Here is a tiny trained network, its code and every weight. The questions are about switching its units off for an input and a target symbol, where a switched-off unit gives its printed mean instead of its output.

import numpy as np


def w(rows, s, z=0):
    codes = np.array(rows[::2]) - 128.0
    scale = np.full(codes.shape[1], s)
    scale[-1] = z or s
    return codes * scale


def f(y):
    return y / 2 * (1 + np.tanh(0.7978845608 * (y + 0.044715 * y**3)))


def softmax(a):
    e = np.exp(a - a.max(-1, keepdims=True))
    return e / e.sum(-1, keepdims=True)


def log_softmax(a):
    a = a - a.max(-1, keepdims=True)
    return a - np.log(np.exp(a).sum(-1, keepdims=True))


def net(x, mask):
    ids = ['δζπσφω'.index(c) for c in x.split()]
    T = len(ids)
    res = E[ids] + P[:T]
    u = 0
    for l in range(3):
        r = res
        for j in range(3):
            rows = slice(2 * j, 2 * j + 2)
            q, k, v = (r @ M[l][rows].T for M in (Q, K, V))
            z = softmax(np.where(np.tri(T) > 0, q @ k.T / 2**0.5, -1e9)) @ v
            o = O[l][rows]
            res = res + np.where(mask[u + j], z, o[:, -1]) @ o[:, :-1]
        u += 3
        y = f(res @ A[l][:, :-1].T + A[l][:, -1])
        res = res + np.where(mask[u : u + 8], y, B[l][:, -1]) @ B[l][:, :-1]
        u += 8
    return log_softmax(res[-1] @ U[:, :-1].T + U[:, -1])


Q, K, V, O, A, B = {}, {}, {}, {}, {}, {}
E = w([
[178,183,64],'δ',
[183,100,133],'ζ',
[133,116,249],'π',
[130,146,121],'σ',
[254,38,151],'φ',
[12,223,102],'ω',
],0.0062)
P = w([
[180,183,97],'0',
[86,92,120],'1',
[119,8,72],'2',
[188,179,181],'3',
[62,127,124],'4',
[117,37,72],'5',
[177,187,163],'6',
[70,135,128],'7',
],0.013)
Q[0] = w([
[167,247,115],'L0H0',
[83,40,128],'L0H0',
[97,133,173],'L0H1',
[142,237,138],'L0H1',
[180,1,63],'L0H2',
[159,162,56],'L0H2',
],0.0059)
K[0] = w([
[141,96,131],'L0H0',
[86,255,114],'L0H0',
[145,135,96],'L0H1',
[73,132,99],'L0H1',
[174,135,131],'L0H2',
[117,154,75],'L0H2',
],0.0094)
V[0] = w([
[27,108,147],'L0H0',
[211,33,112],'L0H0',
[116,162,255],'L0H1',
[237,223,92],'L0H1',
[125,111,52],'L0H2',
[80,46,195],'L0H2',
],0.0083)
O[0] = w([
[81,147,128,10],'L0H0',
[214,79,153,207],'L0H0',
[145,152,255,117],'L0H1',
[178,179,115,251],'L0H1',
[108,152,69,120],'L0H2',
[131,59,143,84],'L0H2',
],0.0087,0.0016)
A[0] = w([
[88,184,144,135],'L0N0',
[108,177,158,144],'L0N1',
[144,218,79,171],'L0N2',
[144,131,227,15],'L0N3',
[9,99,110,254],'L0N4',
[63,178,118,166],'L0N5',
[165,162,122,165],'L0N6',
[116,206,203,124],'L0N7',
],0.013,0.0024)
B[0] = w([
[195,116,245,158],'L0N0',
[186,96,216,165],'L0N1',
[177,198,233,233],'L0N2',
[131,230,157,215],'L0N3',
[1,221,11,254],'L0N4',
[152,79,222,168],'L0N5',
[194,149,185,193],'L0N6',
[209,104,221,231],'L0N7',
],0.0054,0.0048)
Q[1] = w([
[181,248,140],'L1H0',
[91,83,111],'L1H0',
[254,148,109],'L1H1',
[76,133,83],'L1H1',
[69,185,136],'L1H2',
[101,219,164],'L1H2',
],0.0082)
K[1] = w([
[209,146,105],'L1H0',
[41,100,232],'L1H0',
[112,170,80],'L1H1',
[42,72,65],'L1H1',
[162,50,126],'L1H2',
[98,253,53],'L1H2',
],0.0067)
V[1] = w([
[80,81,105],'L1H0',
[229,88,125],'L1H0',
[61,88,167],'L1H1',
[207,107,65],'L1H1',
[118,184,172],'L1H2',
[85,1,121],'L1H2',
],0.0078)
O[1] = w([
[153,136,107,20],'L1H0',
[151,102,202,190],'L1H0',
[255,197,49,58],'L1H1',
[149,44,159,140],'L1H1',
[125,134,174,185],'L1H2',
[182,160,111,3],'L1H2',
],0.0075,0.012)
A[1] = w([
[200,65,126,91],'L1N0',
[99,102,95,154],'L1N1',
[97,149,83,253],'L1N2',
[178,159,197,127],'L1N3',
[252,155,220,93],'L1N4',
[162,58,153,119],'L1N5',
[129,107,119,121],'L1N6',
[94,162,145,113],'L1N7',
],0.012,0.006)
B[1] = w([
[148,137,185,138],'L1N0',
[48,145,61,151],'L1N1',
[8,2,125,166],'L1N2',
[204,201,67,227],'L1N3',
[120,117,58,250],'L1N4',
[149,91,122,186],'L1N5',
[153,137,92,128],'L1N6',
[99,204,179,164],'L1N7',
],0.0078,0.017)
Q[2] = w([
[92,52,42],'L2H0',
[216,97,54],'L2H0',
[189,166,73],'L2H1',
[2,130,93],'L2H1',
[58,52,189],'L2H2',
[218,150,118],'L2H2',
],0.0091)
K[2] = w([
[127,141,166],'L2H0',
[182,172,172],'L2H0',
[154,209,196],'L2H1',
[66,83,150],'L2H1',
[2,126,129],'L2H2',
[151,150,147],'L2H2',
],0.013)
V[2] = w([
[139,207,140],'L2H0',
[167,105,92],'L2H0',
[249,103,79],'L2H1',
[125,214,205],'L2H1',
[130,254,66],'L2H2',
[103,138,148],'L2H2',
],0.0075)
O[2] = w([
[117,254,112,124],'L2H0',
[191,107,57,84],'L2H0',
[203,126,55,8],'L2H1',
[18,24,103,2],'L2H1',
[4,156,17,92],'L2H2',
[101,205,137,163],'L2H2',
],0.0044,0.0071)
A[2] = w([
[217,212,87,108],'L2N0',
[1,150,201,45],'L2N1',
[115,179,209,123],'L2N2',
[163,59,141,239],'L2N3',
[113,43,183,184],'L2N4',
[168,208,224,1],'L2N5',
[51,183,136,146],'L2N6',
[194,107,202,51],'L2N7',
],0.0087,0.0071)
B[2] = w([
[86,43,143,179],'L2N0',
[185,109,114,255],'L2N1',
[127,185,106,199],'L2N2',
[124,182,150,182],'L2N3',
[88,148,129,215],'L2N4',
[171,81,7,172],'L2N5',
[139,115,155,211],'L2N6',
[133,126,81,181],'L2N7',
],0.013,0.017)
U = w([
[45,180,186,252],'δ',
[183,148,149,248],'ζ',
[169,212,19,87],'π',
[82,12,6,110],'σ',
[2,185,22,60],'φ',
[202,37,112,3],'ω',
],0.0069,0.0055)

Each question gives the input, a string of symbols that net reads in full, and the target symbol t.
The units are the heads (2 rows each of Q, K, V and O) and the neurons (one row each of A and B). Each row of codes is followed by its name. A weight is (code - 128) times the scale printed after its matrix; where a second scale follows, it is the last column's (O, A, B and U).
mask holds one flag per unit, layer by layer, with each layer's heads first. A switched-off unit (its flag False) gives its mean, the last column of its rows in O or B, instead of its output. The means were averaged over made-up inputs and are rounded, as every weight is.
A unit's drop is (log p(t) with every unit on - log p(t) with that unit switched off) / (log p(t) with every unit on - log p(t) with every unit switched off).
The circuit of an input: a set's keep is (log p(t) with only the set's units on - log p(t) with every unit switched off) / (log p(t) with every unit on - log p(t) with every unit switched off). Starting from the 12 units with the biggest drops (on a tie, the unit counted first), units are removed one at a time, each time the one whose removal leaves the highest keep (on an exact tie, the one counted first), for as long as the keep stays at least 0.8.
circuit, biggest first: the units of the circuit, biggest drop first
unit that matters most: the unit with the biggest drop
k most important neurons: the k neurons with the biggest drops, biggest first
k most important neurons of layer l: the k neurons of layer l with the biggest drops, biggest first
which heads matter: for each layer, one digit per head in row order, 1 if its drop is at least 0.15 and else 0, layers parted by /
input σ φ ω σ ζ π σ, target δ: 3 most important neurons : L0N2, L2N1, L2N5
input φ π ω π, target ω: 2 most important neurons : L1N3, L0N4
input φ π δ π ω, target δ: 2 most important neurons of layer 2 : L2N5, L2N4
input π π ζ, target δ: circuit, biggest first : L2N1, L2N5
input π δ φ, target ζ: circuit, biggest first : L2N5, L1N2
input π π π, target δ: 3 most important neurons : L1N3, L1N4, L2N5
input ω φ φ π δ π ζ, target φ: 2 most important neurons : L0N2, L1N3
input σ π δ, target φ: circuit, biggest first : L2N1
input ω δ φ ω, target φ: which heads matter : 101 / 010 / 001
input ω π δ π ω, target ζ: which heads matter : 100 / 000 / 110
input ζ φ π, target ζ: circuit, biggest first : L0H0, L2N3, L2H2, L2N0
input ω δ π ω δ δ ω δ, target π: 2 most important neurons of layer 1 : L1N2, L1N4
input π σ π ω π, target π: 2 most important neurons : L2N5, L0N7
input φ δ π π σ, target δ: circuit, biggest first : L2N5
input δ σ π π δ π ω, target π: 4 most important neurons : L0N2, L2N5, L1N3, L2N2
input δ σ π δ π σ, target φ: 4 most important neurons : L2N1, L1N3, L1N2, L2N0
input δ δ φ σ π π ω ω, target ζ: 4 most important neurons : L0N4, L1N2, L2N1, L0N0
input π π π δ φ π σ, target σ: which heads matter : 000 / 000 / 011
input φ π δ ω δ δ φ, target ω: 3 most important neurons of layer 0 : L0N4, L0N6, L0N3
input π π δ φ, target σ: 3 most important neurons : L1N3, L1N4, L2N0
input δ π π π φ π ζ, target π: 2 most important neurons of layer 2 : L2N5, L2N7
input ω π π σ, target φ: 2 most important neurons of layer 1 : L1N3, L1N4
input π π π π π ζ, target δ: 4 most important neurons : L1N3, L1N4, L2N5, L2N1
input δ ω δ φ, target π: which heads matter : 011 / 110 / 011
input φ π δ δ, target ω: 3 most important neurons : L2N0, L0N4, L1N3
input φ π π φ φ ζ, target ζ: unit that matters most : L2N3
